Below are the code and all the weights of a small trained network. Each question names an input and a target symbol and asks about switching units off, where a switched-off unit gives its printed mean instead of its output.

import numpy as np


def w(rows, s, z=0):
    codes = np.array(rows[::2]) - 128.0
    scale = np.full(codes.shape[1], s)
    scale[-1] = z or s
    return codes * scale


def f(y):
    return y / 2 * (1 + np.tanh(0.7978845608 * (y + 0.044715 * y**3)))


def softmax(a):
    e = np.exp(a - a.max(-1, keepdims=True))
    return e / e.sum(-1, keepdims=True)


def log_softmax(a):
    a = a - a.max(-1, keepdims=True)
    return a - np.log(np.exp(a).sum(-1, keepdims=True))


def net(x, mask):
    ids = ['βδεημξσ'.index(c) for c in x.split()]
    T = len(ids)
    res = E[ids] + P[:T]
    q, k, v = (res @ M[0].T for M in (Q, K, V))
    z = softmax(np.where(np.tri(T) > 0, q @ k.T / 3**0.5, -1e9)) @ v
    res = res + np.where(mask[0], z, O[0][:, -1]) @ O[0][:, :-1]
    y = f(res @ A[0][:, :-1].T + A[0][:, -1])
    res = res + np.where(mask[1:9], y, B[0][:, -1]) @ B[0][:, :-1]
    return log_softmax(res[-1] @ U[:, :-1].T + U[:, -1])


Q, K, V, O, A, B = {}, {}, {}, {}, {}, {}
E = w([
[147,79,153,125,73,76,164],'β',
[155,170,62,107,131,106,157],'δ',
[190,95,72,151,126,140,248],'ε',
[132,133,61,75,199,62,81],'η',
[226,174,74,112,123,75,151],'μ',
[88,117,92,172,120,188,99],'ξ',
[118,19,179,205,170,167,89],'σ',
],0.012)
P = w([
[78,198,196,134,69,64,130],'0',
[85,107,161,149,161,40,191],'1',
[114,118,163,39,73,122,95],'2',
[200,123,42,173,86,96,56],'3',
[49,88,131,185,187,50,150],'4',
[109,117,167,35,107,175,90],'5',
[208,147,35,155,136,120,40],'6',
[51,76,100,186,225,88,175],'7',
[75,100,199,10,124,194,91],'8',
[210,178,14,135,188,141,54],'9',
],0.011)
Q[0] = w([
[198,157,136,126,85,224,134],'head 1',
[29,137,178,190,241,76,254],'head 1',
[190,190,164,85,26,251,52],'head 1',
],0.0073)
K[0] = w([
[187,64,96,143,139,201,165],'head 1',
[207,180,223,156,17,15,144],'head 1',
[213,2,73,74,207,111,127],'head 1',
],0.0091)
V[0] = w([
[51,155,122,77,220,125,49],'head 1',
[118,172,6,75,88,116,176],'head 1',
[229,187,120,96,151,54,96],'head 1',
],0.012)
O[0] = w([
[38,82,3,72,62,92,191,90],'head 1',
[56,235,190,227,98,54,87,180],'head 1',
[119,54,137,13,196,49,37,255],'head 1',
],0.011,0.0048)
A[0] = w([
[191,108,114,131,126,79,95,117],'neuron 1',
[154,145,172,43,163,156,62,61],'neuron 2',
[202,96,155,130,129,84,221,68],'neuron 3',
[122,176,218,102,28,49,131,132],'neuron 4',
[115,167,117,229,155,2,158,74],'neuron 5',
[150,229,160,85,207,217,127,252],'neuron 6',
[151,230,60,62,187,152,135,3],'neuron 7',
[86,156,119,227,158,62,186,89],'neuron 8',
],0.0081,0.0062)
B[0] = w([
[125,83,130,96,132,206,83,228],'neuron 1',
[155,95,91,143,81,93,83,228],'neuron 2',
[150,203,115,128,183,137,69,155],'neuron 3',
[176,169,57,113,202,180,148,255],'neuron 4',
[96,117,197,101,61,213,141,255],'neuron 5',
[151,182,202,125,124,105,109,209],'neuron 6',
[129,84,145,129,93,201,105,142],'neuron 7',
[92,219,9,139,128,146,42,157],'neuron 8',
],0.012,0.0077)
U = w([
[169,158,204,136,149,68,174,233],'β',
[73,177,117,103,174,184,126,2],'δ',
[126,168,159,165,97,166,113,30],'ε',
[91,145,110,67,128,101,152,166],'η',
[161,81,205,57,2,189,114,134],'μ',
[169,182,28,231,81,76,60,120],'ξ',
[177,84,57,206,205,171,130,125],'σ',
],0.0092,0.007)

Each question gives the input, a string of symbols that net reads in full, and the target symbol t.
The units are the heads (3 rows each of Q, K, V and O) and the neurons (one row each of A and B). Each row of codes is followed by its name. A weight is (code - 128) times the scale printed after its matrix; where a second scale follows, it is the last column's (O, A, B and U).
mask holds one flag per unit, heads first, then neurons. A switched-off unit (its flag False) gives its mean, the last column of its rows in O or B, instead of its output. The means were averaged over made-up inputs and are rounded, as every weight is.
A unit's drop is (log p(t) with every unit on - log p(t) with that unit switched off) / (log p(t) with every unit on - log p(t) with every unit switched off).
The circuit of an input: a set's keep is (log p(t) with only the set's units on - log p(t) with every unit switched off) / (log p(t) with every unit on - log p(t) with every unit switched off). Starting from all 9 units, units are removed one at a time, each time the one whose removal leaves the highest keep (on an exact tie, the one counted first), for as long as the keep stays at least 0.8.
circuit, biggest first: the units of the circuit, biggest drop first
unit that matters most: the unit with the biggest drop
k most important neurons: the k neurons with the biggest drops, biggest first
input μ σ ξ β σ, target μ: unit that matters most -> head 1
input μ μ μ, target ξ: circuit, biggest first -> (neuron 2; head 1)
input ξ ε μ μ ε, target ξ: circuit, biggest first -> (neuron 8; head 1)
input δ μ ξ σ μ μ σ σ, target δ: circuit, biggest first -> (neuron 8; neuron 5; head 1)
input β μ μ η δ ξ σ δ μ μ, target μ: 3 most important neurons -> (neuron 7; neuron 4; neuron 8)
input ε μ σ η β μ μ μ, target ε: 3 most important neurons -> (neuron 5; neuron 8; neuron 6)
input σ β β σ μ σ β, target σ: circuit, biggest first -> (head 1; neuron 5)
input β β δ δ ξ, target β: circuit, biggest first -> (head 1; neuron 6; neuron 5; neuron 4)
input β β μ μ β μ η η, target β: circuit, biggest first -> (head 1; neuron 6)
input ξ ξ ξ μ ε δ ε β β ε, target ε: circuit, biggest first -> (head 1; neuron 5; neuron 6)
input μ ξ β β μ μ ε, target μ: circuit, biggest first -> (head 1; neuron 5; neuron 4)
input μ β ξ ξ μ η ξ μ δ, target η: circuit, biggest first -> (head 1; neuron 5)
input ξ ξ σ σ η, target ξ: 2 most important neurons -> (neuron 8; neuron 1)
input μ μ β δ, target μ: circuit, biggest first -> (neuron 5; head 1)
input ε β μ, target β: unit that matters most -> neuron 6
input μ ξ ε μ δ δ ε, target ε: 3 most important neurons -> (neuron 5; neuron 8; neuron 2)
input σ μ ξ μ δ σ μ, target σ: 2 most important neurons -> (neuron 5; neuron 3)
input ξ μ β μ μ, target ξ: 2 most important neurons -> (neuron 8; neuron 1)
input ε δ ξ η ε β β σ, target ε: 2 most important neurons -> (neuron 8; neuron 5)
input β β ξ μ σ, target β: 3 most important neurons -> (neuron 4; neuron 6; neuron 5)
